Here is a tiny trained network, its code and every weight. The questions are about switching its units off for an input and a class, where a switched-off unit gives its printed mean instead of its output.

import numpy as np


def w(rows, s, z=0):
    codes = np.array(rows[::2]) - 128.0
    scale = np.full(codes.shape[1], s)
    scale[-1] = z or s
    return codes * scale


def f(y):
    return y / 2 * (1 + np.tanh(0.7978845608 * (y + 0.044715 * y**3)))


def log_softmax(a):
    a = a - a.max(-1, keepdims=True)
    return a - np.log(np.exp(a).sum(-1, keepdims=True))


def net(x, mask):
    res = np.array(x, float).reshape(1, 6) / 4 @ E
    y = f(res @ A[0][:, :-1].T + A[0][:, -1])
    res = res + np.where(mask, y, B[0][:, -1]) @ B[0][:, :-1]
    return log_softmax(res[-1] @ U[:, :-1].T + U[:, -1])


A, B = {}, {}
E = w([
[66,127,216,35,83],'x0',
[221,78,205,111,193],'x1',
[129,125,131,128,128],'x2',
[131,127,130,130,125],'x3',
[120,2,76,91,89],'x4',
[202,155,156,150,9],'x5',
],0.0066)
A[0] = w([
[52,133,225,27,91,80],'n0',
[41,140,118,109,230,129],'n1',
[170,233,138,161,165,143],'n2',
[66,201,108,141,106,2],'n3',
[159,147,21,209,153,97],'n4',
[169,156,100,77,96,144],'n5',
[148,55,74,80,89,168],'n6',
[172,146,140,129,63,53],'n7',
[132,8,75,77,85,119],'n8',
[79,171,40,135,73,57],'n9',
[99,201,167,100,164,135],'n10',
[49,151,94,163,79,20],'n11',
[189,42,254,145,158,78],'n12',
[168,141,164,147,45,78],'n13',
[127,160,76,31,193,85],'n14',
[144,140,118,129,53,13],'n15',
[222,125,123,179,129,19],'n16',
[101,137,197,26,101,67],'n17',
[195,175,131,107,35,71],'n18',
[55,161,87,125,82,16],'n19',
[182,137,215,111,181,67],'n20',
[58,165,90,107,82,69],'n21',
[148,214,166,124,146,101],'n22',
],0.0088,0.0049)
B[0] = w([
[193,57,208,227,203,253],'n0',
[62,146,27,215,143,250],'n1',
[48,141,167,127,39,229],'n2',
[120,205,104,43,150,142],'n3',
[185,32,206,132,195,214],'n4',
[55,151,96,131,127,148],'n5',
[52,195,138,146,60,206],'n6',
[93,170,32,221,172,143],'n7',
[28,218,100,112,85,222],'n8',
[224,100,170,27,180,176],'n9',
[81,105,121,120,61,204],'n10',
[221,174,118,33,203,147],'n11',
[185,198,40,51,168,241],'n12',
[64,157,54,217,205,174],'n13',
[86,114,40,186,194,155],'n14',
[102,197,48,111,224,127],'n15',
[150,44,104,114,210,144],'n16',
[155,56,154,192,181,206],'n17',
[150,67,20,254,151,186],'n18',
[201,126,62,35,195,145],'n19',
[171,145,70,31,108,200],'n20',
[202,64,144,67,195,162],'n21',
[51,212,104,116,99,183],'n22',
],0.008,0.0046)
U = w([
[103,79,52,220,161,124],'0',
[193,3,202,204,186,160],'1',
[36,209,153,72,18,135],'2',
[129,109,161,117,70,191],'3',
[240,128,87,29,165,4],'4',
],0.0055,0.0044)

Each question gives the input, the list of numbers given to net, and the class t.
The units are the neurons (one row each of A and B). Each row of codes is followed by its name. A weight is (code - 128) times the scale printed after its matrix; where a second scale follows, it is the last column's (A, B and U).
mask holds one flag per neuron, in row order. A switched-off neuron (its flag False) gives its mean, the last column of its row in B, instead of its output. The means were averaged over made-up inputs and are rounded, as every weight is.
A unit's drop is (log p(t) with every unit on - log p(t) with that unit switched off) / (log p(t) with every unit on - log p(t) with every unit switched off).
The circuit of an input: a set's keep is (log p(t) with only the set's units on - log p(t) with every unit switched off) / (log p(t) with every unit on - log p(t) with every unit switched off). Starting from the 12 units with the biggest drops (on a tie, the unit counted first), units are removed one at a time, each time the one whose removal leaves the highest keep (on an exact tie, the one counted first), for as long as the keep stays at least 0.8.
units of the circuit, in order: the units of the circuit, biggest drop first
unit that matters most: the unit with the biggest drop
k most important neurons: the k neurons with the biggest drops, biggest first
drop of u: that unit's drop, to one decimal
input [-6,1,-1,7,-1,2], class 1: unit that matters most -> n4
input [7,-1,6,-6,-7,8], class 0: units of the circuit, in order -> (n18; n13)
input [1,7,3,2,-4,7], class 0: 3 most important neurons -> (n18; n13; n7)
input [2,7,6,7,6,8], class 0: units of the circuit, in order -> (n18; n13; n7)
input [-6,1,-3,7,8,-5], class 2: units of the circuit, in order -> (n8; n6)
input [-4,6,-4,-2,0,5], class 4: units of the circuit, in order -> (n12; n0)
input [5,1,0,-6,2,0], class 1: units of the circuit, in order -> (n0; n17)
input [-2,8,0,2,1,2], class 4: units of the circuit, in order -> (n12; n20)
input [7,8,-4,8,-7,1], class 4: 2 most important neurons -> (n12; n20)
input [-4,-4,-6,5,-6,-1], class 2: units of the circuit, in order -> (n2; n0)
input [-2,2,-7,6,-5,7], class 0: units of the circuit, in order -> (n18; n13)
input [-1,4,1,-4,4,7], class 0: units of the circuit, in order -> (n18; n13; n7)
input [4,3,-5,-4,7,1], class 2: 2 most important neurons -> (n8; n6)
input [-7,-5,-5,4,-7,-5], class 1: most important neuron -> (n4)
input [-1,7,-1,8,-8,8], class 0: 3 most important neurons -> (n18; n13; n16)
input [8,-2,4,5,-7,-6], class 1: 3 most important neurons -> (n0; n17; n8)
input [-7,-7,-1,-1,-1,-2], class 1: 2 most important neurons -> (n4; n12)
input [-6,5,8,-5,6,-2], class 3: 2 most important neurons -> (n8; n6)
input [8,2,8,-1,1,-7], class 1: 2 most important neurons -> (n0; n17)
input [7,1,4,5,0,3], class 1: units of the circuit, in order -> (n0)
input [4,6,3,7,1,-1], class 4: 3 most important neurons -> (n12; n20; n2)
input [3,-6,1,5,7,-4], class 2: 4 most important neurons -> (n8; n6; n4; n18)
input [-5,-7,-1,-1,8,3], class 2: 3 most important neurons -> (n8; n6; n0)
input [2,8,0,-2,1,-3], class 4: drop of n21 -> 0.0
input [-1,6,-3,-8,0,-2], class 4: drop of n2 -> 0.1
